Each row of numbers stands for one object and depends on some of the facts below. Use the named rows to name the rest.

There are 3 kinds of fact about the objects: β, μ, τ.
β c <- Z112,Z268,Z289,Z312,Z332,Z467,Z731,Z758,Z822,Z85,Z972
β f <- Z131,Z160,Z451,Z46,Z604,Z619,Z671,Z913,Z943
β e <- Z151,Z348,Z501,Z608,Z716,Z851,Z862,Z919,Z95
β d <- Z202,Z205,Z24,Z366,Z433,Z437,Z48,Z547,Z593,Z689,Z821,Z859,Z886,Z887,Z898,Z984
β a <- Z206,Z239,Z242,Z246,Z269,Z339,Z343,Z440,Z506,Z656,Z662,Z770,Z807,Z973
β b <- Z21,Z330,Z478,Z499,Z532,Z579,Z667,Z776,Z804,Z836,Z88,Z914,Z923
Z112 μ: Z239
Z131 μ: Z348
Z205 μ: Z330
Z206 μ: Z758
Z21 μ: Z202
Z239 μ: Z776
Z24 μ: Z656
Z242 μ: Z532
Z269 μ: Z913
Z289 μ: Z662
Z330 μ: Z312
Z332 μ: Z914
Z339 μ: Z836
Z348 μ: Z898
Z366 μ: Z160
Z478 μ: Z206
Z579 μ: Z608
Z593 μ: Z943
Z608 μ: Z604
Z656 μ: Z131
Z662 μ: Z671
Z671 μ: Z499
Z689 μ: Z343
Z716 μ: Z451
Z731 μ: Z112
Z758 μ: Z433
Z804 μ: Z973
Z807 μ: Z246
Z821 μ: Z804
Z85 μ: Z151
Z851 μ: Z593
Z859 μ: Z289
Z862 μ: Z716
Z887 μ: Z862
Z898 μ: Z506
Z914 μ: Z731
Z943 μ: Z886
Z95 μ: Z859
Z972 μ: Z366
Z973 μ: Z984
Z984 μ: Z972
τ g <- Z112,Z131,Z151,Z206,Z21,Z246,Z269,Z289,Z366,Z433,Z467,Z48,Z506,Z662,Z671,Z689,Z770,Z821,Z836,Z85,Z859,Z88,Z887,Z913,Z919,Z943,Z973,Z984
τ h <- Z160,Z239,Z24,Z268,Z330,Z332,Z343,Z46,Z499,Z547,Z579,Z667,Z716,Z731,Z807,Z851,Z862,Z886,Z898,Z914

Some rows with their names:
[ 3.78 -2.71 -0.28 -0.32  0.24 -0.86  1.60  3.41 -0.37 -1.09  4.54  2.11
 -1.13 -5.57 -3.20 -0.87 -1.61]: Z919
[-1.59  3.43  4.40 -2.58  2.20 -3.16 -1.17 -1.16 -0.26 -3.05  3.05  1.51
 -4.24 -2.99 -0.80  0.71  4.87]: Z289
[-0.56  0.44  4.18 -4.26  2.66 -0.27 -1.84 -1.28 -1.67 -1.74  5.07  0.21
 -2.26 -2.57 -2.44 -0.81 -1.43]: Z662
[-3.05  0.02  3.78 -2.03  3.43  1.91  0.48 -0.95 -0.26 -0.76 -1.08 -4.58
 -1.06  4.55 -2.21  0.34 -2.15]: Z579
[-2.22  2.13  1.86 -2.29 -1.97 -1.67 -2.91 -0.63 -1.39 -3.31  1.96  2.65
 -1.09  1.00  2.72  1.74  4.56]: Z758
[ 0.12  3.26  0.89 -1.65 -0.55  2.90  0.66  0.33 -3.36  2.04 -2.46 -0.02
  0.13 -6.52 -0.03  5.58 -4.00]: Z433
[ 0.32  3.22  1.95  1.01 -0.23  3.13 -4.30 -0.55 -3.63 -0.39 -1.35 -1.12
 -2.13 -0.71  3.09  2.66 -4.23]: Z593
[-0.55 -0.55  1.07 -1.59 -0.16 -0.07 -2.15 -1.11  1.28 -1.38  3.59  0.55
  0.65  1.01  0.67 -0.29 -1.90]: Z440
[-2.01  0.00  1.74 -3.23  0.63  2.68 -1.74 -2.02  0.33  0.49 -0.72 -3.58
 -0.77  3.56  0.72 -1.72 -2.53]: Z478
[-3.80 -0.11  2.93 -1.93  3.30  0.93  1.72 -0.83  1.27  0.68 -2.84 -3.74
 -0.54  3.18 -2.33  1.55 -3.74]: Z667
[ 1.74  0.52  5.06 -1.58 -0.57  1.43  0.83 -1.86 -0.96 -3.83  3.83 -1.15
  1.21 -2.13 -1.20 -1.52  0.41]: Z973
[ 2.96  3.27  5.61  1.17 -1.10  4.41 -0.32 -1.53 -4.07 -1.31 -2.30 -0.96
 -2.32 -2.64  0.58  2.03 -1.41]: Z984
[-1.04  0.24  2.81 -4.47  1.38  3.43  2.13 -1.61  2.45  1.05  0.77 -4.38
 -0.70 -0.54 -1.07  0.79 -2.06]: Z836
[-3.75 -0.58  1.27 -2.47  2.15  1.91  1.47 -1.54 -2.02 -1.45  0.46 -6.44
  0.18  2.10 -1.56  2.31 -2.74]: Z914
[-1.73 -0.32  1.13 -3.63  0.84  2.72 -0.74 -1.69  2.48  1.07 -0.93 -3.18
 -0.77  3.47  0.60  0.03 -2.43]: Z923
[-0.60 -0.30  1.52 -1.52 -0.39 -0.66 -2.88 -1.21 -0.21 -1.29  4.41  0.29
  0.35  0.84  0.30 -0.90 -1.15]: Z242
[ 0.76  3.28  0.86  0.13 -0.13  3.38 -2.88 -0.28 -1.14  0.18 -1.34 -0.05
 -2.08 -0.07  2.94  3.42 -4.52]: Z202
[-2.39 -0.58  3.75 -4.49  0.80  3.60  1.74 -1.92 -0.05  1.33 -0.20 -3.84
 -0.69 -0.87 -1.81  0.39 -1.83]: Z21
[ 3.21 -2.19 -1.20  0.06 -0.29 -1.48 -3.05  3.26 -1.14 -2.89  5.27  1.93
 -1.98 -1.71 -1.33 -3.45 -2.46]: Z95
[ 1.39 -2.65  0.24 -0.45  3.53 -2.32  1.84  3.36  1.63 -4.71  4.91 -0.35
  0.92  0.94 -3.44 -1.91 -0.22]: Z46
[ 1.72 -2.36 -0.33  2.17  1.77 -2.95  0.28  4.20 -3.30 -2.89  2.22  1.64
 -0.56 -2.72 -4.38 -1.08 -2.70]: Z716
[-0.34  3.21  3.89  2.33  3.16  3.01 -2.71  0.85 -4.73 -1.03 -1.68 -1.24
 -1.42  1.11  1.31  4.42 -3.26]: Z24
[-0.28  0.58  3.71 -4.92  1.91  4.07  1.92 -1.43  2.60 -0.23  1.43 -4.63
 -1.17  0.84 -0.82  0.74 -1.33]: Z88
[ 0.83  0.15  3.07 -3.09  0.66 -0.26 -0.15 -0.55  1.33  0.32  3.55  0.49
  0.92 -1.41 -3.94  2.46 -0.04]: Z770

Rows to name:
[-1.54 -0.46  2.20 -4.12 -1.00 -0.36  1.47 -0.12 -0.12  1.33  2.48  0.93
  2.67 -5.35 -2.64  2.43 -1.37] : Z506
[-3.05 -1.04  1.54  0.80  1.47 -2.74 -0.24 -1.42 -2.06 -2.39  2.69 -0.92
  0.36  0.36 -2.02  2.19 -1.94] : Z239
[ 1.45 -2.97  2.54 -3.38  1.82 -1.46  0.00  1.45  0.39 -2.49  7.71  1.45
 -2.90 -2.83 -3.96 -3.26  0.20] : Z671
[-3.76  2.56  2.52  0.87  1.80 -4.40 -0.20 -0.46 -1.00 -4.91  0.82  0.83
 -1.76  0.80  0.69  3.20  5.13] : Z332
[-1.89 -0.53  2.90 -0.45 -0.01  0.50 -3.92  0.12  0.16 -0.49  4.82  0.14
  0.97  0.50  1.58 -1.40 -0.57] : Z656
[-1.21 -0.15  2.33 -2.78 -0.78  3.16 -1.43 -2.82  0.46 -0.18 -1.75 -3.73
 -0.15  3.73  0.49 -2.89 -2.07] : Z804
[ 0.25  3.74  3.53 -2.00  0.81  2.17 -2.53 -0.39 -5.48  0.65 -1.19 -0.64
 -3.80 -5.00 -0.48  2.75 -4.34] : Z859
[-2.13 -0.50  2.26 -1.32  1.99 -1.17  1.02  0.31 -0.43 -1.71  1.61  0.61
  2.11  0.60 -1.88  2.19 -2.91] : Z343
[ 2.04 -3.10  0.70  2.39 -0.04  0.05 -4.10  4.95 -0.79 -1.32  6.37  1.74
 -0.02 -1.96  0.13 -3.62 -0.72] : Z348
[-4.30  1.19  1.41  0.39  0.03 -4.11  0.01 -1.16 -3.71 -3.72  1.66  0.31
 -1.47 -0.16  0.12  5.17  4.65] : Z731
[-3.30 -0.23  3.17 -3.51  4.27  1.81  1.47 -0.94  0.09 -1.14 -0.72 -2.90
 -0.73  4.18 -1.43  1.50 -4.28] : Z499
[-0.90  0.04  3.54 -1.26  0.18 -1.21 -0.24 -1.59  0.39  0.64  2.80 -0.33
 -0.13 -2.64 -3.60  0.44  0.06] : Z269
[-0.10 -0.51  3.21 -3.05  0.38  0.29  1.57 -1.42  0.35 -0.84  4.30  0.87
  0.77 -2.86 -0.80  1.75 -1.80] : Z246
[-2.13  1.78  4.25 -2.22 -0.87 -0.98  0.33 -1.17 -1.61 -1.85  2.64  2.59
 -2.18 -2.78  0.63  3.46  5.47] : Z85
[ 0.94 -3.57  2.45 -1.92  0.74 -0.49  0.81  1.58  0.18 -2.57  6.92  0.28
 -1.69 -2.58 -3.53 -2.71  1.11] : Z943
[-0.13 -3.96  4.47 -0.47  1.31  0.99 -0.21  3.46  1.09 -0.46  7.63  0.14
 -0.52 -2.38 -2.55 -3.12  2.04] : Z131
[-3.17  1.96  3.15 -1.73  1.39 -1.83  0.65  0.42 -1.57 -4.69  1.90  3.04
 -0.60  2.29  1.37  4.87  3.34] : Z268
[-0.39 -0.48  4.95 -1.87  0.90  0.53 -0.46 -1.78 -0.70 -1.28  5.21 -0.55
 -1.25 -1.91 -1.45  0.01 -0.27] : Z206

